Below are the code and all the weights of a small trained network. Each question names an input and a class and asks about switching units off, where a switched-off unit gives its printed mean instead of its output.

import numpy as np


def w(rows, s, z=0):
    codes = np.array(rows[::2]) - 128.0
    scale = np.full(codes.shape[1], s)
    scale[-1] = z or s
    return codes * scale


def f(y):
    return np.maximum(y, 0)


def log_softmax(a):
    a = a - a.max(-1, keepdims=True)
    return a - np.log(np.exp(a).sum(-1, keepdims=True))


def net(x, mask):
    res = np.array(x, float).reshape(1, 3) / 4 @ E
    y = f(res @ A[0][:, :-1].T + A[0][:, -1])
    res = res + np.where(mask, y, B[0][:, -1]) @ B[0][:, :-1]
    return log_softmax(res[-1] @ U[:, :-1].T + U[:, -1])


A, B = {}, {}
E = w([
[154,87,251,18,100,76,146,101,117],'x0',
[154,127,121,86,42,244,108,79,187],'x1',
[152,71,172,220,141,206,223,79,120],'x2',
],0.013)
A[0] = w([
[94,151,127,50,141,139,63,161,183,182],'neuron 1',
[157,190,77,203,157,173,156,167,140,145],'neuron 2',
[148,88,136,159,106,179,104,41,186,242],'neuron 3',
[132,107,172,72,117,153,126,65,143,229],'neuron 4',
[85,118,128,105,156,96,125,171,86,177],'neuron 5',
[150,70,97,141,101,204,173,77,155,131],'neuron 6',
[136,129,137,84,144,28,131,156,53,213],'neuron 7',
[211,121,172,67,136,129,110,154,121,136],'neuron 8',
[147,121,121,124,105,197,181,91,134,202],'neuron 9',
[94,41,194,110,155,74,169,91,80,201],'neuron 10',
[84,115,81,208,199,101,107,183,71,198],'neuron 11',
[126,175,41,77,52,158,135,147,153,253],'neuron 12',
[130,141,176,182,119,254,245,49,101,216],'neuron 13',
],0.011,0.0035)
B[0] = w([
[109,162,179,180,38,108,105,157,163,191],'neuron 1',
[26,57,125,135,231,106,125,208,131,210],'neuron 2',
[146,77,25,207,108,209,102,129,91,203],'neuron 3',
[133,117,134,47,84,140,1,135,130,182],'neuron 4',
[175,149,193,163,84,96,191,158,109,174],'neuron 5',
[130,68,75,170,169,199,164,89,93,205],'neuron 6',
[225,147,222,156,108,139,195,147,135,206],'neuron 7',
[94,160,179,37,120,152,158,43,219,168],'neuron 8',
[126,78,64,64,117,154,90,67,64,192],'neuron 9',
[202,181,119,115,191,150,130,85,190,194],'neuron 10',
[67,86,148,149,160,111,180,220,34,222],'neuron 11',
[49,110,134,197,89,193,11,171,132,205],'neuron 12',
[181,82,104,76,216,137,151,112,94,254],'neuron 13',
],0.0093,0.022)
U = w([
[67,193,103,165,80,153,48,108,174,10],'0',
[211,174,197,179,151,114,230,141,90,236],'1',
[15,96,126,108,208,124,98,156,119,83],'2',
[177,45,90,97,189,217,116,60,84,77],'3',
[201,209,189,59,187,84,127,55,254,152],'4',
[95,164,233,50,55,142,98,129,175,175],'5',
],0.0083,0.0012)

Each question gives the input, the list of numbers given to net, and the class t.
The units are the neurons (one row each of A and B). Each row of codes is followed by its name. A weight is (code - 128) times the scale printed after its matrix; where a second scale follows, it is the last column's (A, B and U).
mask holds one flag per neuron, in row order. A switched-off neuron (its flag False) gives its mean, the last column of its row in B, instead of its output. The means were averaged over made-up inputs and are rounded, as every weight is.
A unit's drop is (log p(t) with every unit on - log p(t) with that unit switched off) / (log p(t) with every unit on - log p(t) with every unit switched off).
The circuit of an input: a set's keep is (log p(t) with only the set's units on - log p(t) with every unit switched off) / (log p(t) with every unit on - log p(t) with every unit switched off). Starting from the 12 units with the biggest drops (on a tie, the unit counted first), units are removed one at a time, each time the one whose removal leaves the highest keep (on an exact tie, the one counted first), for as long as the keep stays at least 0.8.
circuit, biggest first: the units of the circuit, biggest drop first
k most important neurons: the k neurons with the biggest drops, biggest first
drop when u is switched off: that unit's drop, to one decimal
input [-5,-3,6], class 2: circuit, biggest first : [neuron 2]
input [-2,-7,8], class 2: 4 most important neurons : [neuron 11; neuron 2; neuron 7; neuron 3]
input [0,1,-1], class 0: circuit, biggest first : [neuron 13; neuron 11]
input [-5,-4,-8], class 1: circuit, biggest first : [neuron 7; neuron 5]
input [5,-6,4], class 4: circuit, biggest first : [neuron 10; neuron 3]
input [1,5,-7], class 0: 2 most important neurons : [neuron 12; neuron 7]
input [4,-4,3], class 4: 2 most important neurons : [neuron 10; neuron 11]
input [-4,-2,4], class 2: 2 most important neurons : [neuron 2; neuron 11]
input [-4,4,-2], class 0: 2 most important neurons : [neuron 13; neuron 11]
input [6,-5,-7], class 4: 2 most important neurons : [neuron 8; neuron 11]
input [7,-6,-7], class 4: 3 most important neurons : [neuron 8; neuron 10; neuron 11]
input [-2,-2,-6], class 1: 2 most important neurons : [neuron 4; neuron 7]
input [-8,5,-3], class 2: drop when neuron 2 is switched off : 1.0
input [-6,-7,-7], class 1: circuit, biggest first : [neuron 7]
input [6,-6,1], class 4: drop when neuron 10 is switched off : 0.3
input [-2,-8,1], class 1: drop when neuron 7 is switched off : 0.0
input [6,-7,-7], class 1: drop when neuron 5 is switched off : 0.3
